Below is a small trained network, with its code and all its weights. Each question gives an input and a class and asks what happens when units are switched off, that is, made to give their printed mean instead of their output.

import numpy as np


def w(rows, s, z=0):
    codes = np.array(rows[::2]) - 128.0
    scale = np.full(codes.shape[1], s)
    scale[-1] = z or s
    return codes * scale


def f(y):
    return y / 2 * (1 + np.tanh(0.7978845608 * (y + 0.044715 * y**3)))


def log_softmax(a):
    a = a - a.max(-1, keepdims=True)
    return a - np.log(np.exp(a).sum(-1, keepdims=True))


def net(x, mask):
    res = np.array(x, float).reshape(1, 5) / 4 @ E
    y = f(res @ A[0][:, :-1].T + A[0][:, -1])
    res = res + np.where(mask, y, B[0][:, -1]) @ B[0][:, :-1]
    return log_softmax(res[-1] @ U[:, :-1].T + U[:, -1])


A, B = {}, {}
E = w([
[36,70,223,156,128],'x0',
[235,80,194,112,165],'x1',
[126,131,128,130,122],'x2',
[120,248,203,70,129],'x3',
[117,69,125,2,49],'x4',
],0.007)
A[0] = w([
[110,198,157,74,132,72],'n1',
[211,175,34,88,123,94],'n2',
[119,207,171,108,118,77],'n3',
[150,86,105,19,26,75],'n4',
[127,167,116,204,176,101],'n5',
[132,166,123,196,185,105],'n6',
[2,161,37,144,74,57],'n7',
[205,67,195,97,194,84],'n8',
[136,163,125,192,185,89],'n9',
[141,162,123,188,199,88],'n10',
[69,76,198,145,137,38],'n11',
[99,210,173,95,167,114],'n12',
[231,181,22,88,172,85],'n13',
[223,69,189,111,176,81],'n14',
[130,46,52,177,125,113],'n15',
[69,83,215,133,149,102],'n16',
[123,185,155,88,153,89],'n17',
[113,196,165,88,152,74],'n18',
[113,33,37,173,134,93],'n19',
[119,174,132,96,129,2],'n20',
[115,22,65,173,166,107],'n21',
[142,166,137,204,183,89],'n22',
[70,88,180,134,161,55],'n23',
],0.0081,0.0062)
B[0] = w([
[163,130,181,100,121,158],'n1',
[56,129,186,191,84,230],'n2',
[167,132,171,127,131,162],'n3',
[71,55,177,70,163,219],'n4',
[109,76,125,69,144,191],'n5',
[107,64,142,75,136,191],'n6',
[137,205,79,105,249,221],'n7',
[94,189,90,124,202,203],'n8',
[96,72,153,85,134,177],'n9',
[96,78,148,92,144,182],'n10',
[71,158,181,164,104,160],'n11',
[180,133,153,119,103,197],'n12',
[54,146,160,187,85,253],'n13',
[101,203,76,123,219,205],'n14',
[165,160,196,118,119,219],'n15',
[76,148,121,195,80,202],'n16',
[150,135,171,125,100,150],'n17',
[174,140,185,118,110,155],'n18',
[174,162,215,105,127,224],'n19',
[101,181,253,96,168,106],'n20',
[184,169,214,108,106,230],'n21',
[106,91,141,85,122,189],'n22',
[87,152,175,167,102,148],'n23',
],0.011,0.0045)
U = w([
[81,17,148,34,129,91],'0',
[247,165,193,117,82,92],'1',
[50,150,142,229,59,89],'2',
[130,207,72,118,206,111],'3',
[143,107,113,139,100,249],'4',
[225,58,2,164,46,147],'5',
],0.011,0.015)

Each question gives the input, the list of numbers given to net, and the class t.
The units are the neurons (one row each of A and B). Each row of codes is followed by its name. A weight is (code - 128) times the scale printed after its matrix; where a second scale follows, it is the last column's (A, B and U).
mask holds one flag per neuron, in row order. A switched-off neuron (its flag False) gives its mean, the last column of its row in B, instead of its output. The means were averaged over made-up inputs and are rounded, as every weight is.
A unit's drop is (log p(t) with every unit on - log p(t) with that unit switched off) / (log p(t) with every unit on - log p(t) with every unit switched off).
The circuit of an input: a set's keep is (log p(t) with only the set's units on - log p(t) with every unit switched off) / (log p(t) with every unit on - log p(t) with every unit switched off). Starting from the 12 units with the biggest drops (on a tie, the unit counted first), units are removed one at a time, each time the one whose removal leaves the highest keep (on an exact tie, the one counted first), for as long as the keep stays at least 0.8.
circuit, biggest first: the units of the circuit, biggest drop first
most important unit: the unit with the biggest drop
top k neurons: the k neurons with the biggest drops, biggest first
drop when u is switched off: that unit's drop, to one decimal
input [3,-1,-7,8,-6], class 1: top 2 neurons	n12; n18
input [8,7,3,-6,5], class 2: most important unit	n16
input [-4,3,4,3,3], class 2: circuit, biggest first	n2; n13; n21
input [-5,-5,-2,6,4], class 1: circuit, biggest first	n1; n18
input [-5,-2,4,-5,1], class 1: circuit, biggest first	n19; n15
input [-6,-3,2,-5,-3], class 2: top 2 neurons	n13; n2
input [-2,-8,-2,-3,-6], class 3: top 2 neurons	n7; n4
input [-4,-7,-6,-8,1], class 1: circuit, biggest first	n19; n21
input [3,-2,-5,-5,-3], class 1: top 2 neurons	n21; n19
input [7,-2,-3,-4,4], class 2: circuit, biggest first	n16; n11
input [-3,6,-6,1,1], class 3: circuit, biggest first	n14; n8
input [8,-2,7,0,6], class 2: top 2 neurons	n16; n11
input [-7,8,-8,5,-5], class 3: top 2 neurons	n14; n8
input [-8,-4,-5,4,-7], class 2: circuit, biggest first	n13
input [-3,-3,6,6,-5], class 1: top 4 neurons	n12; n4; n18; n3
input [1,-2,-4,-5,3], class 1: drop when n19 is switched off	0.2
input [0,-8,8,-7,-6], class 3: drop when n14 is switched off	-0.1
input [4,1,5,-8,4], class 1: drop when n21 is switched off	0.1
